Here is a tiny trained network, its code and every weight. The questions are about switching its units off for an input and a target symbol, where a switched-off unit gives its printed mean instead of its output.

import numpy as np


def w(rows, s, z=0):
    codes = np.array(rows[::2]) - 128.0
    scale = np.full(codes.shape[1], s)
    scale[-1] = z or s
    return codes * scale


def f(y):
    return y / 2 * (1 + np.tanh(0.7978845608 * (y + 0.044715 * y**3)))


def softmax(a):
    e = np.exp(a - a.max(-1, keepdims=True))
    return e / e.sum(-1, keepdims=True)


def log_softmax(a):
    a = a - a.max(-1, keepdims=True)
    return a - np.log(np.exp(a).sum(-1, keepdims=True))


def net(x, mask):
    ids = ['βγεζηλμσψω'.index(c) for c in x.split()]
    T = len(ids)
    res = E[ids] + P[:T]
    r = res
    for j in range(3):
        rows = slice(3 * j, 3 * j + 3)
        q, k, v = (r @ M[0][rows].T for M in (Q, K, V))
        z = softmax(np.where(np.tri(T) > 0, q @ k.T / 3**0.5, -1e9)) @ v
        o = O[0][rows]
        res = res + np.where(mask[j], z, o[:, -1]) @ o[:, :-1]
    y = f(res @ A[0][:, :-1].T + A[0][:, -1])
    res = res + np.where(mask[3:7], y, B[0][:, -1]) @ B[0][:, :-1]
    return log_softmax(res[-1] @ U[:, :-1].T + U[:, -1])


Q, K, V, O, A, B = {}, {}, {}, {}, {}, {}
E = w([
[65,92,195,115,92],'β',
[60,112,145,163,80],'γ',
[43,97,161,119,145],'ε',
[94,254,102,87,58],'ζ',
[73,115,121,136,183],'η',
[50,94,136,67,83],'λ',
[69,114,64,159,110],'μ',
[115,104,59,68,120],'σ',
[160,162,147,46,152],'ψ',
[148,168,73,137,178],'ω',
],0.0085)
P = w([
[146,82,109,140,95],'0',
[135,96,91,119,87],'1',
[124,106,75,100,91],'2',
[92,130,74,94,106],'3',
[75,146,67,80,109],'4',
[53,163,64,72,121],'5',
[42,179,51,53,129],'6',
[43,195,62,54,84],'7',
[3,208,68,47,122],'8',
],0.005)
Q[0] = w([
[155,103,120,147,190],'h0',
[65,138,162,92,146],'h0',
[200,120,147,98,108],'h0',
[87,161,140,135,175],'h1',
[123,83,153,172,170],'h1',
[207,127,146,110,161],'h1',
[38,102,3,8,75],'h2',
[110,87,103,179,117],'h2',
[238,83,130,143,160],'h2',
],0.032)
K[0] = w([
[130,140,136,114,66],'h0',
[80,146,80,146,140],'h0',
[136,118,178,191,114],'h0',
[100,179,66,131,139],'h1',
[133,110,54,151,85],'h1',
[169,147,150,194,95],'h1',
[158,252,81,95,102],'h2',
[150,117,103,68,141],'h2',
[219,97,140,149,114],'h2',
],0.031)
V[0] = w([
[61,89,153,185,190],'h0',
[104,5,125,66,172],'h0',
[71,129,122,193,19],'h0',
[114,124,105,171,64],'h1',
[106,127,148,134,64],'h1',
[158,152,64,133,87],'h1',
[118,168,50,240,174],'h2',
[79,38,30,123,70],'h2',
[20,106,245,179,81],'h2',
],0.022)
O[0] = w([
[42,119,117,156,132,111],'h0',
[70,99,233,130,86,196],'h0',
[151,178,64,180,62,182],'h0',
[147,182,93,104,129,148],'h1',
[148,153,87,148,152,152],'h1',
[161,155,119,93,85,151],'h1',
[110,71,5,99,132,127],'h2',
[115,172,113,72,242,255],'h2',
[64,138,151,243,176,46],'h2',
],0.02,0.0098)
A[0] = w([
[180,130,102,126,151,9],'n0',
[90,38,114,156,153,161],'n1',
[160,112,121,249,116,67],'n2',
[78,126,74,123,89,221],'n3',
],0.017,0.0013)
B[0] = w([
[74,49,166,132,133,247],'n0',
[19,123,38,76,5,154],'n1',
[227,3,150,193,93,166],'n2',
[177,118,112,254,156,239],'n3',
],0.0093,0.013)
U = w([
[186,128,150,191,168,147],'β',
[42,51,175,165,166,103],'γ',
[97,178,205,194,200,230],'ε',
[167,224,86,156,115,116],'ζ',
[40,166,83,118,98,75],'η',
[222,34,53,82,91,200],'λ',
[142,45,215,156,184,3],'μ',
[125,225,129,21,247,52],'σ',
[86,222,33,160,245,133],'ψ',
[160,165,231,112,2,171],'ω',
],0.0032)

Each question gives the input, a string of symbols that net reads in full, and the target symbol t.
The units are the heads (3 rows each of Q, K, V and O) and the neurons (one row each of A and B). Each row of codes is followed by its name. A weight is (code - 128) times the scale printed after its matrix; where a second scale follows, it is the last column's (O, A, B and U).
mask holds one flag per unit, heads first, then neurons. A switched-off unit (its flag False) gives its mean, the last column of its rows in O or B, instead of its output. The means were averaged over made-up inputs and are rounded, as every weight is.
A unit's drop is (log p(t) with every unit on - log p(t) with that unit switched off) / (log p(t) with every unit on - log p(t) with every unit switched off).
The circuit of an input: a set's keep is (log p(t) with only the set's units on - log p(t) with every unit switched off) / (log p(t) with every unit on - log p(t) with every unit switched off). Starting from all 7 units, units are removed one at a time, each time the one whose removal leaves the highest keep (on an exact tie, the one counted first), for as long as the keep stays at least 0.8.
units of the circuit, in order: the units of the circuit, biggest drop first
k most important neurons: the k neurons with the biggest drops, biggest first
which heads matter: for each layer, one digit per head in row order, 1 if its drop is at least 0.15 and else 0, layers parted by /
drop when u is switched off: that unit's drop, to one decimal
input ε ε σ σ ω η, target λ: which heads matter : 001
input β ε β η γ, target η: units of the circuit, in order : (n1; h2; h0)
input λ ε β σ σ λ λ, target σ: 3 most important neurons : (n3; n0; n2)
input μ ε γ ε γ, target γ: units of the circuit, in order : (h2; n2; n1; h0)
input σ β μ ω μ ψ γ, target ω: units of the circuit, in order : (h2)
input γ σ γ γ, target σ: units of the circuit, in order : (h2; n3)
input ω ε ε ε σ β η, target σ: units of the circuit, in order : (h2; n3)
input μ λ γ μ β, target ψ: units of the circuit, in order : (h2; h0)
input ψ ζ μ γ ψ β σ σ μ, target ω: units of the circuit, in order : (h2; h0; h1)
input μ β η ε, target η: units of the circuit, in order : (n1; h2; h0; h1)
input γ ζ σ σ γ σ, target ω: which heads matter : 101
input ζ γ σ γ ε, target ω: 2 most important neurons : (n3; n0)
input σ λ ζ, target ω: units of the circuit, in order : (h2; h0)
input γ ε γ, target γ: most important neuron : (n2)
input ω μ ε β, target ψ: which heads matter : 101
input σ γ ω ε ε μ ψ ε β, target ω: which heads matter : 001
input ω ω μ λ γ σ λ ω μ, target λ: which heads matter : 001
input σ λ μ η, target ψ: 2 most important neurons : (n0; n2)
input γ η η, target η: which heads matter : 111
input μ σ σ γ, target σ: units of the circuit, in order : (h2)
input ε γ σ ψ λ, target ω: drop when h2 is switched off : 0.7
input λ ε ε, target ε: drop when n3 is switched off : -0.1
input ε ψ μ, target ω: drop when h2 is switched off : 1.1
input γ ψ ε ω ω ψ, target λ: drop when n1 is switched off : 0.0
